Below are the code and all the weights of a small trained network. Each question names an input and a target symbol and asks about switching units off, where a switched-off unit gives its printed mean instead of its output.

import numpy as np


def w(rows, s, z=0):
    codes = np.array(rows[::2]) - 128.0
    scale = np.full(codes.shape[1], s)
    scale[-1] = z or s
    return codes * scale


def f(y):
    return np.maximum(y, 0)


def softmax(a):
    e = np.exp(a - a.max(-1, keepdims=True))
    return e / e.sum(-1, keepdims=True)


def log_softmax(a):
    a = a - a.max(-1, keepdims=True)
    return a - np.log(np.exp(a).sum(-1, keepdims=True))


def net(x, mask):
    ids = ['αγεζθμπστφψω'.index(c) for c in x.split()]
    T = len(ids)
    res = E[ids] + P[:T]
    u = 0
    for l in range(2):
        r = res
        for j in range(2):
            rows = slice(2 * j, 2 * j + 2)
            q, k, v = (r @ M[l][rows].T for M in (Q, K, V))
            z = softmax(np.where(np.tri(T) > 0, q @ k.T / 2**0.5, -1e9)) @ v
            o = O[l][rows]
            res = res + np.where(mask[u + j], z, o[:, -1]) @ o[:, :-1]
        u += 2
        y = f(res @ A[l][:, :-1].T + A[l][:, -1])
        res = res + np.where(mask[u : u + 4], y, B[l][:, -1]) @ B[l][:, :-1]
        u += 4
    return log_softmax(res[-1] @ U[:, :-1].T + U[:, -1])


Q, K, V, O, A, B = {}, {}, {}, {}, {}, {}
E = w([
[114,226,63,118,121,126,89,171],'α',
[139,115,143,50,97,164,181,87],'γ',
[137,169,59,121,142,133,122,121],'ε',
[100,191,87,119,123,79,116,176],'ζ',
[154,139,61,137,151,93,126,105],'θ',
[145,136,107,146,177,96,157,71],'μ',
[94,48,195,92,156,101,136,150],'π',
[249,143,172,197,37,133,148,89],'σ',
[77,53,172,87,118,121,102,209],'τ',
[133,195,128,128,136,150,155,171],'φ',
[195,140,6,64,138,156,87,91],'ψ',
[161,191,126,170,192,169,149,101],'ω',
],0.023)
P = w([
[100,155,2,171,64,49,216,129],'0',
[126,139,71,128,117,106,249,141],'1',
[147,117,87,125,127,121,220,139],'2',
[163,110,109,146,142,130,192,142],'3',
[166,106,120,165,153,138,167,142],'4',
[172,102,121,180,158,140,142,138],'5',
[163,118,169,176,167,165,149,148],'6',
[155,94,132,183,155,159,116,106],'7',
[151,96,152,172,159,171,116,103],'8',
],0.0091)
Q[0] = w([
[90,58,195,91,3,123,67,233],'L0H1',
[150,194,37,123,58,187,74,166],'L0H1',
[159,93,91,123,193,181,169,183],'L0H2',
[104,203,55,164,128,180,187,64],'L0H2',
],0.0055)
K[0] = w([
[101,148,170,63,76,91,4,255],'L0H1',
[88,192,16,113,139,220,148,205],'L0H1',
[66,50,68,146,243,136,102,101],'L0H2',
[94,137,57,151,213,136,143,127],'L0H2',
],0.0069)
V[0] = w([
[159,145,101,72,154,51,102,254],'L0H1',
[78,169,83,128,120,186,202,235],'L0H1',
[137,175,83,63,201,82,123,194],'L0H2',
[195,160,132,128,66,157,131,115],'L0H2',
],0.0069)
O[0] = w([
[137,62,214,113,158,134,143,79,121],'L0H1',
[229,87,79,133,151,75,39,85,207],'L0H1',
[122,119,91,230,81,150,170,120,129],'L0H2',
[167,134,229,152,255,63,104,51,253],'L0H2',
],0.0077,0.0048)
A[0] = w([
[117,179,105,226,46,151,195,119,155],'L0N1',
[92,98,111,115,144,224,51,20,237],'L0N2',
[207,96,118,108,49,254,189,88,5],'L0N3',
[34,187,144,62,120,86,102,31,27],'L0N4',
],0.0078,0.0029)
B[0] = w([
[117,43,67,141,53,82,96,197,253],'L0N1',
[200,188,198,139,153,123,91,213,179],'L0N2',
[160,142,11,122,147,102,108,146,214],'L0N3',
[167,150,112,192,86,139,175,168,130],'L0N4',
],0.011,0.0068)
Q[1] = w([
[42,83,230,157,174,121,58,222],'L1H1',
[56,241,139,146,132,255,164,20],'L1H1',
[161,93,146,236,20,168,162,133],'L1H2',
[191,100,73,69,142,187,188,168],'L1H2',
],0.0062)
K[1] = w([
[103,134,174,125,177,225,110,255],'L1H1',
[52,124,135,27,102,54,150,42],'L1H1',
[48,148,88,105,215,133,173,183],'L1H2',
[184,175,61,80,148,157,186,70],'L1H2',
],0.007)
V[1] = w([
[12,85,152,179,117,141,227,64],'L1H1',
[183,212,42,248,144,160,242,99],'L1H1',
[197,162,162,36,13,10,102,125],'L1H2',
[2,131,69,152,203,105,113,137],'L1H2',
],0.0061)
O[1] = w([
[66,150,178,77,127,133,201,140,2],'L1H1',
[117,144,225,174,134,82,112,173,230],'L1H1',
[117,68,79,162,139,150,140,77,184],'L1H2',
[174,102,97,94,254,123,52,128,94],'L1H2',
],0.01,0.016)
A[1] = w([
[149,183,94,159,102,24,114,144,26],'L1N1',
[225,154,46,158,111,157,125,112,3],'L1N2',
[43,164,120,63,119,200,30,146,120],'L1N3',
[184,244,255,157,221,221,125,95,34],'L1N4',
],0.0091,0.0068)
B[1] = w([
[69,157,89,101,137,254,120,190,252],'L1N1',
[45,149,177,137,159,125,105,156,242],'L1N2',
[187,91,87,170,107,85,129,28,129],'L1N3',
[134,90,76,35,235,60,69,25,147],'L1N4',
],0.0095,0.022)
U = w([
[72,225,49,142,1,116,179,205,167],'α',
[245,208,160,168,134,124,128,155,220],'γ',
[186,166,122,142,181,65,91,111,100],'ε',
[72,158,56,112,229,59,134,42,75],'ζ',
[124,133,129,96,93,118,98,130,8],'θ',
[158,130,129,93,126,152,119,133,2],'μ',
[36,127,165,42,144,98,137,147,167],'π',
[29,122,159,128,168,173,160,76,40],'σ',
[188,85,87,46,92,204,90,109,147],'τ',
[97,87,170,75,109,135,97,128,118],'φ',
[165,86,144,130,90,67,73,134,46],'ψ',
[54,113,244,65,102,27,88,186,114],'ω',
],0.0082,0.0064)

Each question gives the input, a string of symbols that net reads in full, and the target symbol t.
The units are the heads (2 rows each of Q, K, V and O) and the neurons (one row each of A and B). Each row of codes is followed by its name. A weight is (code - 128) times the scale printed after its matrix; where a second scale follows, it is the last column's (O, A, B and U).
mask holds one flag per unit, layer by layer, with each layer's heads first. A switched-off unit (its flag False) gives its mean, the last column of its rows in O or B, instead of its output. The means were averaged over made-up inputs and are rounded, as every weight is.
A unit's drop is (log p(t) with every unit on - log p(t) with that unit switched off) / (log p(t) with every unit on - log p(t) with every unit switched off).
The circuit of an input: a set's keep is (log p(t) with only the set's units on - log p(t) with every unit switched off) / (log p(t) with every unit on - log p(t) with every unit switched off). Starting from all 12 units, units are removed one at a time, each time the one whose removal leaves the highest keep (on an exact tie, the one counted first), for as long as the keep stays at least 0.8.
units of the circuit, in order: the units of the circuit, biggest drop first
most important unit: the unit with the biggest drop
k most important neurons: the k neurons with the biggest drops, biggest first
which heads matter: for each layer, one digit per head in row order, 1 if its drop is at least 0.15 and else 0, layers parted by /
input ω σ σ σ γ, target α: most important unit : L1H2
input α φ φ, target γ: which heads matter : 11 / 00
input σ τ ε φ τ ω γ, target α: which heads matter : 01 / 01
input α τ φ σ ω α, target γ: which heads matter : 11 / 00
input π φ σ τ θ ψ σ σ, target ε: units of the circuit, in order : (L0H2 L1N4 L0N1)
input τ ψ μ, target α: units of the circuit, in order : (L0H2 L0H1)
input σ ψ τ π, target ψ: units of the circuit, in order : (L0N2 L1N1 L1H1)
input α σ ε φ σ σ θ π, target σ: which heads matter : 10 / 11
input ω α σ τ π, target τ: units of the circuit, in order : (L1H1 L1N2)
input φ ψ σ σ σ, target ε: units of the circuit, in order : (L0H2 L1N4)
input ψ σ σ τ α θ σ τ ω, target α: units of the circuit, in order : (L0H1 L0H2)
input ω σ ψ, target α: units of the circuit, in order : (L0N2 L1H2)
input ψ ψ σ ε σ ψ, target ε: units of the circuit, in order : (L0N1 L1N4 L0N2)
input ζ σ ω σ α ω μ ψ, target α: most important unit : L1H2
input σ τ ψ ω, target α: units of the circuit, in order : (L0H2 L0N1 L0H1)
input γ σ σ τ ω τ σ σ, target ζ: units of the circuit, in order : (L0H2 L1N4 L0N1)
input σ φ σ ε ω ω ω, target ε: 3 most important neurons : (L1N4 L0N1 L0N3)
input σ ζ θ ε ψ ω ζ, target γ: 3 most important neurons : (L0N3 L1N2 L0N1)
input ψ φ φ, target γ: which heads matter : 11 / 10
input φ ζ ε σ τ α ζ, target γ: which heads matter : 11 / 00
input θ σ τ σ σ τ θ θ, target α: which heads matter : 11 / 00
input σ σ α σ θ, target α: units of the circuit, in order : (L0H1)
input τ τ π, target τ: which heads matter : 00 / 10
